Y: [131 110 103  96 137 109 168  89 134]
E: [176  87  92  86 145 136 118 168 159]
V: [101 168 106 169 118 113 100  96 140]
M: [146  85 162  84 124 126 173 150 109]
N: [ 89 131 168 134 110 104 137  96 109]
order: [ 84  85 109 124 126 146 150 162 173] : M
order: [ 89  96 104 109 110 131 134 137 168] : N
order: [134  89 168 109 137  96 103 110 131] : Y
order: [137  96 109  89 131 168 134 110 104] : N

P: [111 133 117 160 138 117 152 119 144 108 109 134 118 116 137 129 159 139
 151 125 159 124 108 107 137 123 118 114 124 135 104 143 114 112 107 124
 133 111 110 139 141 125 150 132 113  85 128 141 134 162 122 143 141 122
 137 138 135 131 106 139]
W: [ 75 123 121 120 145 109 115 138 112 140 182  95 135 127 155 122 137 133
 136 144 134 125 118 133 148 113 121 123 150 149  98  95 125 135 139 120
 117 130 136 143 121 131 127 153 108 148 130 111 147 152  91 122 123 137
 144 142 128 116 129 139]
Q: [132 116 117 124 134 129 133 145 134 124 126 142 145  83 140 113 129 125
 147 120 139 117 120 132 122 101 103  85 139 116 124 140 149 136 115 131
 130 123 125 108 137 127 127 145 122 118 167 101 136 119 117 129 131 132
 146 134 150 147 145 133]
F: [152 115 139 182 137  75 129 143 121 125 145 122 136 131 116 148 108 123
 142 118 117 150 111 128  98 140 149 137 109 130 147  91  95 138 122 113
 155 123 123 135 130 121 112 153 139 144 133 133 121 148  95 144 125 135
 127 128 120 120 136 134]
order: [134 152 115 139 182 137  75 129 143 121 125 145 122 136 131 116 148 108
 123 142 118 117 150 111 128  98 140 149 137 109 130 147  91  95 138 122
 113 155 123 123 135 130 121 112 153 139 144 133 133 121 148  95 144 125
 135 127 128 120 120 136] : F
order: [108 117 133 109 125 130 121 137 148 122 120 120  95 113 145 137  75 136
  98 128 139 123 152 130  91 122 144 125 143 115 153 128 144 136 147  95
 140 111 118 138 116 182 150 148 139 133 121 112 129 155 134 131 121 127
 135 149 123 123 135 142] : F

D: [123 151 137 122]
G: [102  99 138 157]
U: [102 157 138  98]
order: [ 99 102 138 157] : G
order: [123 137 151 122] : D
order: [157 102  99 138] : G
order: [122 123 137 151] : D
order: [ 98 102 138 157] : U
order: [ 98 102 157 138] : U
order: [157 138  99 102] : G

X: [128 147 131 145 142 132 128 115 132 128 127 118 128 128 137 116 132 115
 129  98]
S: [128 147 131 145 142 132 128 115 132 128 127 130 128 128 126 118 123 135
 128 137]
A: [129 148 145 144 145 185 133 142 165 128 108 151 129 128 126 122 118 143
 129 170]
H: [109 136 129  97 146 151 128 131 121 147 136 127 144 118 128 128 128 128
 125 145]
C: [127 136 128 151 131 144 125  97 147 128 136 129 128 129 109 118 121 146
 128 145]
B: [128 150 117 146 131 117 132 145 120 128 138 125 128 127 148 123 123 107
 129 109]
order: [ 98 128 147 131 145 142 132 128 115 132 128 127 118 128 128 137 116 132
 115 129] : X
order: [118 143 129 170 129 148 145 144 145 185 133 142 165 128 108 151 129 128
 126 122] : A
order: [129 128 145 136 125 151 128 128 127 136 129 144 131 146 128 118 147 109
  97 121] : C

deso: [132 122 134 126 125 140 124 120]
Ronu: [100 159 141 117 142 135 130 116]
Mise: [141 177 123 126 145 132 125 120]
baf: [125 132 120 141 126 178 145 123]
tuge: [121 160 146 150 145 127 135 104]
basi: [134 141 148 129 139 125 153 166]
nezaz: [161 130 140 141 135 119 158 121]
lako: [132 126 122 119 125 141 125 134]
Kazi: [130 117 100 159 135 142 117 141]
order: [125 140 124 120 132 122 134 126] : deso
order: [120 122 124 125 126 132 134 140] : deso
order: [100 117 117 130 135 141 142 159] : Kazi
order: [120 123 125 126 132 141 145 177] : Mise
order: [104 121 127 135 145 146 150 160] : tuge
order: [120 123 125 126 132 141 145 178] : baf

bifam: [133 125 131 131 102 144 121  85 112 156 129 123 127  99 148 133 133 123
  97 143 129 128 129 102 121 131 128  89 117 114 127 120 119 116 129 102]
zeso: [ 99 146 134  72 128 128 128 117 130 125  87  92 129 124 125 131 125  94
 117 129 139 125 124 127 129 119  90 128 117 122 127 140 129 130 125 114]
guf: [129 133 121 133 143 127 102 131 123 131 114  90 128 121 133 119 129 129
 131 127  85 148  97 125 129 112 128 102 143 116 117 123 156 102 120  99]
Vuz: [119 123 114 121 129  85 102 117 123  90 131 144  97 131 116 102 133 129
 156 120 148  99 129 102 133 129 121 127 128 143 133 128 112 125 127 131]
Lunok: [124 130 128 125 125 117 129 117 146 125 129 114 119  92 129 122 125 131
  94 130  72 140  90 130 139 134  87 128 117 127 125 128 124 128  99 127]
Vadek: [138 126 110 164 129 140 116 177 141 133 136 116 139 129 141 131 129 129
 143  95 123 123 131 127 109 128 125 118 130 127 138 131 125 126 125 133]
pid: [133 125 142 128 127 140 127 140 134 119 129 130 127 128 125 129 125 127
 122 129 103 121 128 101 124 127 127 117 126 116 107 127 129 129 110 129]
order: [ 99 127 124 130 128 125 125 117 129 117 146 125 129 114 119  92 129 122
 125 131  94 130  72 140  90 130 139 134  87 128 117 127 125 128 124 128] : Lunok
order: [131 123 133 127 131 144 129 123 133 129 156 125 148 120 133  89 129 117
  85 128 121  97  99 114 127 129 116 143 102 131 102 121 119 102 112 128] : bifam
order: [ 94 125 122 125 114 125 129  99 124 127 117 128 125 128  90 117 128 124
 129 139 131 128 134 146  92 129  87 140 119  72 129 117 125 130 127 130] : zeso
order: [143 148 117 129 102 102 133 116 127 119  85 144 133 131 131 128  90 114
 129  97 131 156 133 120  99 125 127 102 128 129 123 112 129 123 121 121] : Vuz
order: [116 102 133 129 156 120 148  99 129 102 133 129 121 127 128 143 133 128
 112 125 127 131 119 123 114 121 129  85 102 117 123  90 131 144  97 131] : Vuz

K: [123 150 141 139 132 126 146 121 151 142 119 115 121 121 148 141 138 130
 124 137  98 112 143 135 118 112]
L: [132 112 142 135 146 115 118  98 124 130 148 119 123 151 121 141 121 122
 139 138 143 137 150 141 126 112]
Z: [124 118 128 140 119 125 106 125 134 132 124 106 139 120 133 142 125 132
 141 123 143 116 142 119 125  93]
T: [129 143 140 137 120 146 100 137 139 115 116 133 142 106 126 120 133 131
 116 106 121 133 130 123 125 110]
R: [129 126 116 133 123 110 130 100 146 116 120 119 131 142 139 106 137 115
 121 137 125 106 140 133 143 133]
order: [129 121 133 106 140 120 146 126 131 133 100 123 142 143 133 106 137 116
 137 125 130 139 115 110 120 116] : T
order: [100 106 106 110 115 116 116 120 120 121 123 125 126 129 130 131 133 133
 133 137 137 139 140 142 143 146] : T
order: [118 148  98 121 142 137 151 123 132 135 119 146 115 121 121 143 126 141
 112 138 150 139 124 112 130 141] : K
order: [ 98 112 112 115 118 119 121 121 121 123 124 126 130 132 135 137 138 139
 141 141 142 143 146 148 150 151] : K
order: [122 139 138 143 137 150 141 126 112 132 112 142 135 146 115 118  98 124
 130 148 119 123 151 121 141 121] : L
order: [112 126 141 150 137 143 138 139 122 121 141 121 151 123 119 148 130 124
  98 118 115 146 135 142 112 132] : L
order: [100 106 106 110 115 116 116 119 120 121 123 125 126 129 130 131 133 133
 133 137 137 139 140 142 143 146] : R

gir: [131 114 130 126 127 127 118 135 131 141 133 150 132 128 124 155 135 105
 128 129]
Buras: [140 123 131 121 128 126 126 136 127 137 113 133  90 143 142 113 162 156
 131 136]
gosok: [131 132 118 131 127 154 141 133 126 114 105 129 150 127 128 135 135 124
 128 130]
order: [135 135 131 124 128 129 126 105 132 118 155 133 128 127 127 114 150 141
 131 130] : gir
order: [126 127 127 118 135 131 141 133 150 132 128 124 155 135 105 128 129 131
 114 130] : gir
order: [129 128 105 135 155 124 128 132 150 133 141 131 135 118 127 127 126 130
 114 131] : gir
order: [ 90 113 113 121 123 126 126 127 128 131 131 133 136 136 137 140 142 143
 156 162] : Buras
order: [127 127 130 150 114 135 132 129 126 135 131 128 141 128 133 124 154 118
 131 105] : gosok
order: [141 114 128 133 127 126 127 131 135 154 135 130 132 131 150 129 105 118
 128 124] : gosok

ledo: [ 87 116 178 107]
Bimi: [ 87 107 116 179]
zavo: [180 106 116  87]
order: [179 116 107  87] : Bimi
order: [107 178 116  87] : ledo
order: [ 87 107 179 116] : Bimi

